Below are the code and all the weights of a small trained network. Each question names an input and a class and asks about switching units off, where a switched-off unit gives its printed mean instead of its output.

import numpy as np


def w(rows, s, z=0):
    codes = np.array(rows[::2]) - 128.0
    scale = np.full(codes.shape[1], s)
    scale[-1] = z or s
    return codes * scale


def f(y):
    return np.maximum(y, 0)


def log_softmax(a):
    a = a - a.max(-1, keepdims=True)
    return a - np.log(np.exp(a).sum(-1, keepdims=True))


def net(x, mask):
    res = np.array(x, float).reshape(1, 7) / 4 @ E
    y = f(res @ A[0][:, :-1].T + A[0][:, -1])
    res = res + np.where(mask, y, B[0][:, -1]) @ B[0][:, :-1]
    return log_softmax(res[-1] @ U[:, :-1].T + U[:, -1])


A, B = {}, {}
E = w([
[219,119,100,79,75,84,148],'x0',
[128,49,11,170,163,100,105],'x1',
[126,127,130,128,128,126,128],'x2',
[150,36,200,161,160,78,175],'x3',
[100,150,117,213,67,96,140],'x4',
[121,112,134,123,120,138,129],'x5',
[251,116,194,175,119,173,74],'x6',
],0.014)
A[0] = w([
[153,65,210,142,135,45,155,109],'n1',
[139,98,127,8,200,188,162,11],'n2',
[30,145,103,55,137,39,190,48],'n3',
[62,169,163,194,231,141,106,51],'n4',
[119,104,148,150,193,98,193,93],'n5',
[79,149,122,254,48,104,162,69],'n6',
[133,140,140,89,255,166,142,74],'n7',
[206,150,102,65,85,24,188,2],'n8',
[133,85,123,67,225,128,66,59],'n9',
[119,207,230,79,109,140,191,41],'n10',
],0.0096,0.0078)
B[0] = w([
[67,187,116,83,199,163,101,231],'n1',
[169,180,132,152,105,92,190,192],'n2',
[184,125,207,161,189,126,34,250],'n3',
[71,20,154,45,35,138,116,194],'n4',
[56,187,97,120,151,181,103,177],'n5',
[182,183,153,99,134,51,205,202],'n6',
[163,145,146,101,109,106,184,184],'n7',
[95,45,140,64,53,172,125,199],'n8',
[188,142,102,120,126,94,169,191],'n9',
[134,66,8,198,149,99,123,224],'n10',
],0.011,0.013)
U = w([
[152,174,158,111,123,81,207,95],'0',
[105,83,163,80,77,141,131,88],'1',
[119,75,41,188,182,89,144,94],'2',
[189,142,223,168,158,152,63,118],'3',
[126,163,136,122,130,136,135,255],'4',
[85,252,93,81,134,179,104,120],'5',
],0.015,0.017)

Each question gives the input, the list of numbers given to net, and the class t.
The units are the neurons (one row each of A and B). Each row of codes is followed by its name. A weight is (code - 128) times the scale printed after its matrix; where a second scale follows, it is the last column's (A, B and U).
mask holds one flag per neuron, in row order. A switched-off neuron (its flag False) gives its mean, the last column of its row in B, instead of its output. The means were averaged over made-up inputs and are rounded, as every weight is.
A unit's drop is (log p(t) with every unit on - log p(t) with that unit switched off) / (log p(t) with every unit on - log p(t) with every unit switched off).
The circuit of an input: a set's keep is (log p(t) with only the set's units on - log p(t) with every unit switched off) / (log p(t) with every unit on - log p(t) with every unit switched off). Starting from all 10 units, units are removed one at a time, each time the one whose removal leaves the highest keep (on an exact tie, the one counted first), for as long as the keep stays at least 0.8.
circuit, biggest first: the units of the circuit, biggest drop first
most important unit: the unit with the biggest drop
k most important neurons: the k neurons with the biggest drops, biggest first
drop of u: that unit's drop, to one decimal
input [1,1,-5,-7,-8,-6,-4], class 0: most important unit : n2
input [2,0,5,0,-5,-2,-3], class 0: 2 most important neurons : n2; n1
input [5,-6,-7,-1,-5,-7,4], class 4: 2 most important neurons : n3; n4
input [2,3,5,6,-4,-5,4], class 5: circuit, biggest first : n1; n3; n5
input [8,-8,-8,-2,-6,6,2], class 1: 3 most important neurons : n8; n6; n9
input [6,3,-3,8,-2,-5,0], class 5: circuit, biggest first : n1; n5
input [6,-6,5,7,1,-5,-8], class 3: 2 most important neurons : n3; n4
input [5,-2,-5,-2,-2,-2,5], class 1: 3 most important neurons : n3; n8; n1
input [-6,3,-2,8,-5,6,-1], class 5: 2 most important neurons : n5; n1
input [3,4,-4,3,0,-8,-6], class 3: circuit, biggest first : n3; n10
input [7,4,0,5,0,-2,-4], class 1: 2 most important neurons : n8; n10
input [-6,-3,-2,-6,0,-6,5], class 1: circuit, biggest first : n4; n1
input [-3,6,-7,-6,6,-3,4], class 4: circuit, biggest first : n10; n1
input [5,3,-3,4,-1,-4,5], class 1: most important unit : n3
input [0,-7,3,-7,2,8,-5], class 2: 2 most important neurons : n10; n1
input [-3,3,1,7,6,-4,-3], class 5: circuit, biggest first : n5; n1
input [5,-2,-4,8,-1,-7,-6], class 5: 3 most important neurons : n1; n5; n4
input [-3,3,7,8,-2,-3,0], class 5: circuit, biggest first : n1; n5
input [-5,4,8,-6,6,3,1], class 4: 3 most important neurons : n2; n1; n10
input [-1,-3,0,8,-6,0,-5], class 5: most important unit : n5
input [-6,2,-3,2,-5,-2,5], class 1: 2 most important neurons : n4; n3
input [-5,-8,-6,-8,6,-5,3], class 2: 2 most important neurons : n10; n1
input [4,-7,-7,-5,-7,5,-6], class 0: 2 most important neurons : n2; n7
input [7,8,5,1,8,7,-2], class 0: 2 most important neurons : n6; n10
input [-7,1,4,0,4,0,-2], class 1: drop of n4 : 1.2
input [-7,7,0,-2,-3,6,3], class 1: drop of n4 : 0.7
input [6,-1,2,-2,1,8,-5], class 1: most important unit : n8
